Here is a tiny trained network, its code and every weight. The questions are about switching its units off for an input and a class, where a switched-off unit gives its printed mean instead of its output.

import numpy as np


def w(rows, s, z=0):
    codes = np.array(rows[::2]) - 128.0
    scale = np.full(codes.shape[1], s)
    scale[-1] = z or s
    return codes * scale


def norm(h):
    return h / np.sqrt((h * h).mean(-1, keepdims=True) + 1e-5)


def f(y):
    return y / 2 * (1 + np.tanh(0.7978845608 * (y + 0.044715 * y**3)))


def log_softmax(a):
    a = a - a.max(-1, keepdims=True)
    return a - np.log(np.exp(a).sum(-1, keepdims=True))


def net(x, mask):
    res = np.array(x, float).reshape(1, 7) / 4 @ E
    u = 0
    for l in range(4):
        y = f(norm(res) @ A[l][:, :-1].T + A[l][:, -1])
        res = res + np.where(mask[u : u + 9], y, B[l][:, -1]) @ B[l][:, :-1]
        u += 9
    return log_softmax(norm(res)[-1] @ U[:, :-1].T + U[:, -1])


A, B = {}, {}
E = w([
[137,77,228,133,48,29,145,113,69,255,83,195],'x0',
[114,135,129,116,131,115,118,113,124,117,108,123],'x1',
[87,196,39,111,53,167,250,116,19,108,66,168],'x2',
[123,115,136,144,145,150,146,105,128,145,155,133],'x3',
[160,52,113,232,173,134,74,111,114,36,65,247],'x4',
[130,140,125,122,122,153,98,121,118,144,132,133],'x5',
[111,139,55,75,168,61,107,118,100,138,228,192],'x6',
],0.009)
A[0] = w([
[112,120,90,129,151,153,116,114,162,54,141,149,67],'L0N0',
[122,106,83,120,145,77,109,123,111,106,174,212,28],'L0N1',
[123,106,153,131,117,91,125,125,124,166,109,215,35],'L0N2',
[123,145,124,108,119,93,132,121,124,140,157,96,124],'L0N3',
[131,92,156,147,166,97,65,123,148,116,139,153,80],'L0N4',
[131,114,127,199,147,117,93,120,118,70,103,248,40],'L0N5',
[123,94,157,172,115,163,125,125,134,106,73,120,2],'L0N6',
[109,131,101,103,127,97,115,118,114,128,177,130,11],'L0N7',
[130,124,85,131,136,139,155,126,76,124,99,182,50],'L0N8',
],0.017,0.0035)
B[0] = w([
[137,121,110,166,133,125,96,139,58,123,143,87,208],'L0N0',
[166,217,132,130,186,145,127,141,150,168,86,189,202],'L0N1',
[123,139,122,168,142,84,111,127,51,129,126,81,194],'L0N2',
[120,98,123,79,122,151,102,129,126,155,117,122,164],'L0N3',
[103,144,128,131,82,102,107,134,181,100,169,148,202],'L0N4',
[140,2,118,90,138,157,162,130,135,143,112,130,250],'L0N5',
[157,192,151,115,143,161,125,134,132,152,73,159,178],'L0N6',
[164,174,123,114,172,130,143,137,145,145,118,157,157],'L0N7',
[87,146,141,123,65,103,111,115,186,76,186,148,188],'L0N8',
],0.021,0.015)
A[1] = w([
[93,146,68,163,49,143,210,108,90,43,134,213,35],'L1N0',
[101,99,113,107,145,106,206,84,163,184,161,53,5],'L1N1',
[168,135,165,197,108,111,75,103,39,125,151,124,108],'L1N2',
[166,154,219,200,135,185,142,114,181,111,32,106,72],'L1N3',
[134,102,169,188,133,77,80,136,247,92,184,130,51],'L1N4',
[153,116,105,131,170,200,145,125,182,50,175,139,87],'L1N5',
[124,131,207,145,96,107,135,64,96,138,118,134,110],'L1N6',
[125,89,161,198,142,1,133,124,88,163,106,149,107],'L1N7',
[144,149,77,209,187,123,95,142,34,75,154,28,53],'L1N8',
],0.013,0.0023)
B[1] = w([
[114,138,170,171,83,101,92,74,246,134,172,121,223],'L1N0',
[161,60,142,88,152,189,111,110,111,129,144,195,172],'L1N1',
[142,91,134,155,100,53,137,139,113,187,126,108,209],'L1N2',
[174,216,117,130,205,137,147,161,150,153,147,214,220],'L1N3',
[94,147,151,116,47,133,112,58,178,82,184,147,229],'L1N4',
[120,155,64,164,119,66,152,131,66,104,104,93,239],'L1N5',
[143,150,73,148,110,110,111,174,77,109,131,127,180],'L1N6',
[160,162,53,163,114,157,99,154,42,73,148,70,243],'L1N7',
[149,146,80,162,85,108,111,160,15,145,128,110,253],'L1N8',
],0.013,0.0078)
A[2] = w([
[125,154,198,165,99,201,143,122,113,139,79,126,33],'L2N0',
[132,173,161,130,186,128,162,125,128,126,108,154,29],'L2N1',
[130,101,166,153,128,48,144,145,54,160,90,100,87],'L2N2',
[34,178,132,139,57,101,194,74,189,94,143,111,8],'L2N3',
[152,196,182,158,127,164,180,161,148,123,62,83,38],'L2N4',
[89,79,173,89,163,160,147,132,70,118,132,121,77],'L2N5',
[78,118,158,5,141,185,185,139,132,201,141,37,19],'L2N6',
[109,156,131,140,209,92,192,140,136,133,132,131,62],'L2N7',
[129,122,81,176,149,165,124,134,76,113,136,35,33],'L2N8',
],0.014,0.0018)
B[2] = w([
[117,171,103,123,152,124,135,110,136,146,159,150,149],'L2N0',
[239,150,96,129,133,133,143,147,158,123,138,148,166],'L2N1',
[102,163,82,107,114,191,170,130,107,106,176,67,230],'L2N2',
[164,123,200,120,92,136,62,107,157,89,198,153,228],'L2N3',
[126,161,115,52,179,110,107,91,155,147,125,153,164],'L2N4',
[175,74,95,121,151,33,92,156,190,133,141,143,154],'L2N5',
[124,7,102,165,138,165,168,144,147,100,63,144,226],'L2N6',
[181,173,147,169,106,170,159,163,173,107,118,143,146],'L2N7',
[128,149,178,101,66,103,156,147,66,188,116,93,254],'L2N8',
],0.014,0.0085)
A[3] = w([
[61,147,160,168,125,42,136,118,41,177,79,74,33],'L3N0',
[80,144,222,153,131,77,49,120,226,103,161,74,58],'L3N1',
[115,11,141,140,163,143,134,95,119,85,43,152,4],'L3N2',
[114,29,158,152,169,120,151,111,122,74,63,144,60],'L3N3',
[138,162,197,159,102,195,147,91,134,135,37,103,96],'L3N4',
[117,231,110,131,253,103,167,116,139,183,113,189,59],'L3N5',
[123,86,171,161,136,109,160,152,105,86,146,65,42],'L3N6',
[118,113,115,179,190,134,86,120,103,106,166,137,65],'L3N7',
[105,172,131,141,124,79,98,119,132,158,101,113,64],'L3N8',
],0.014,0.0031)
B[3] = w([
[92,152,96,148,166,153,68,154,76,93,139,38,245],'L3N0',
[30,139,199,160,46,108,182,8,155,108,146,141,229],'L3N1',
[30,67,130,111,183,135,221,179,176,130,90,24,254],'L3N2',
[112,67,90,69,138,191,122,135,163,213,141,96,226],'L3N3',
[129,155,23,137,157,58,120,162,152,172,218,205,134],'L3N4',
[200,196,212,127,230,131,128,104,146,121,34,206,233],'L3N5',
[79,192,85,87,158,117,100,123,147,177,166,148,163],'L3N6',
[115,184,249,48,84,129,210,133,99,203,89,56,154],'L3N7',
[176,81,61,90,114,217,164,151,110,56,194,161,147],'L3N8',
],0.013,0.0091)
U = w([
[132,159,78,149,118,126,110,177,20,129,155,47,142],'0',
[101,4,103,99,166,165,175,166,176,151,109,107,3],'1',
[97,144,167,148,69,112,110,77,192,93,197,157,226],'2',
[194,198,133,118,219,144,143,152,146,149,92,194,128],'3',
],0.012,0.00048)

Each question gives the input, the list of numbers given to net, and the class t.
The units are the neurons (one row each of A and B). Each row of codes is followed by its name. A weight is (code - 128) times the scale printed after its matrix; where a second scale follows, it is the last column's (A, B and U).
mask holds one flag per neuron, layer by layer. A switched-off neuron (its flag False) gives its mean, the last column of its row in B, instead of its output. The means were averaged over made-up inputs and are rounded, as every weight is.
A unit's drop is (log p(t) with every unit on - log p(t) with that unit switched off) / (log p(t) with every unit on - log p(t) with every unit switched off).
The circuit of an input: a set's keep is (log p(t) with only the set's units on - log p(t) with every unit switched off) / (log p(t) with every unit on - log p(t) with every unit switched off). Starting from the 12 units with the biggest drops (on a tie, the unit counted first), units are removed one at a time, each time the one whose removal leaves the highest keep (on an exact tie, the one counted first), for as long as the keep stays at least 0.8.
circuit, biggest first: the units of the circuit, biggest drop first
most important unit: the unit with the biggest drop
top k neurons: the k neurons with the biggest drops, biggest first
top k neurons in layer l: the k neurons of layer l with the biggest drops, biggest first
input [-7,0,-7,8,2,3,-8], class 3: top 2 neurons -> [L1N3, L0N6]
input [-4,-2,5,-5,5,-5,-2], class 1: circuit, biggest first -> [L0N5]
input [8,5,-2,-1,6,0,-5], class 0: top 2 neurons -> [L0N2, L1N7]
input [6,6,-7,-4,3,-2,7], class 2: top 2 neurons -> [L0N4, L0N0]
input [-5,-8,5,-3,-4,-5,-7], class 3: top 2 neurons -> [L0N5, L0N8]
input [-4,5,-3,-6,-6,8,-4], class 1: top 2 neurons -> [L0N0, L0N1]
input [4,-7,5,1,3,1,-6], class 3: top 2 neurons -> [L0N6, L1N3]
input [6,5,8,-8,-1,6,-2], class 2: top 3 neurons -> [L0N8, L1N0, L0N0]
input [7,-6,-7,2,3,5,5], class 0: top 4 neurons -> [L0N2, L1N7, L0N8, L1N0]
input [-8,-3,-7,5,5,-1,3], class 0: top 4 neurons -> [L0N0, L0N8, L1N8, L1N5]
input [6,-1,3,0,7,7,7], class 1: top 2 neurons in layer 0 -> [L0N5, L0N0]
input [-6,-2,-4,2,6,-2,8], class 3: top 2 neurons -> [L0N1, L0N2]
input [-1,-8,1,0,-6,1,7], class 3: top 2 neurons -> [L0N7, L0N5]
input [3,4,-7,8,0,8,-5], class 2: most important unit -> L0N4
input [4,4,5,6,5,-8,5], class 1: top 3 neurons in layer 0 -> [L0N5, L0N0, L0N4]
input [-8,8,-8,0,5,-5,5], class 0: top 2 neurons in layer 0 -> [L0N0, L0N8]
input [5,4,8,0,5,1,-1], class 2: top 2 neurons -> [L0N8, L1N0]
input [8,-7,-7,-7,7,-8,8], class 0: top 2 neurons in layer 0 -> [L0N2, L0N8]
input [0,1,-4,-2,7,-3,8], class 3: top 2 neurons in layer 0 -> [L0N1, L0N7]
input [0,-3,4,2,-6,0,-8], class 3: most important unit -> L0N5
input [1,3,6,-5,-8,4,7], class 1: top 2 neurons in layer 0 -> [L0N1, L0N3]
input [8,-1,-7,7,0,4,-5], class 0: top 2 neurons in layer 0 -> [L0N2, L0N8]
input [6,6,6,-3,7,-1,2], class 1: top 2 neurons in layer 0 -> [L0N5, L0N0]
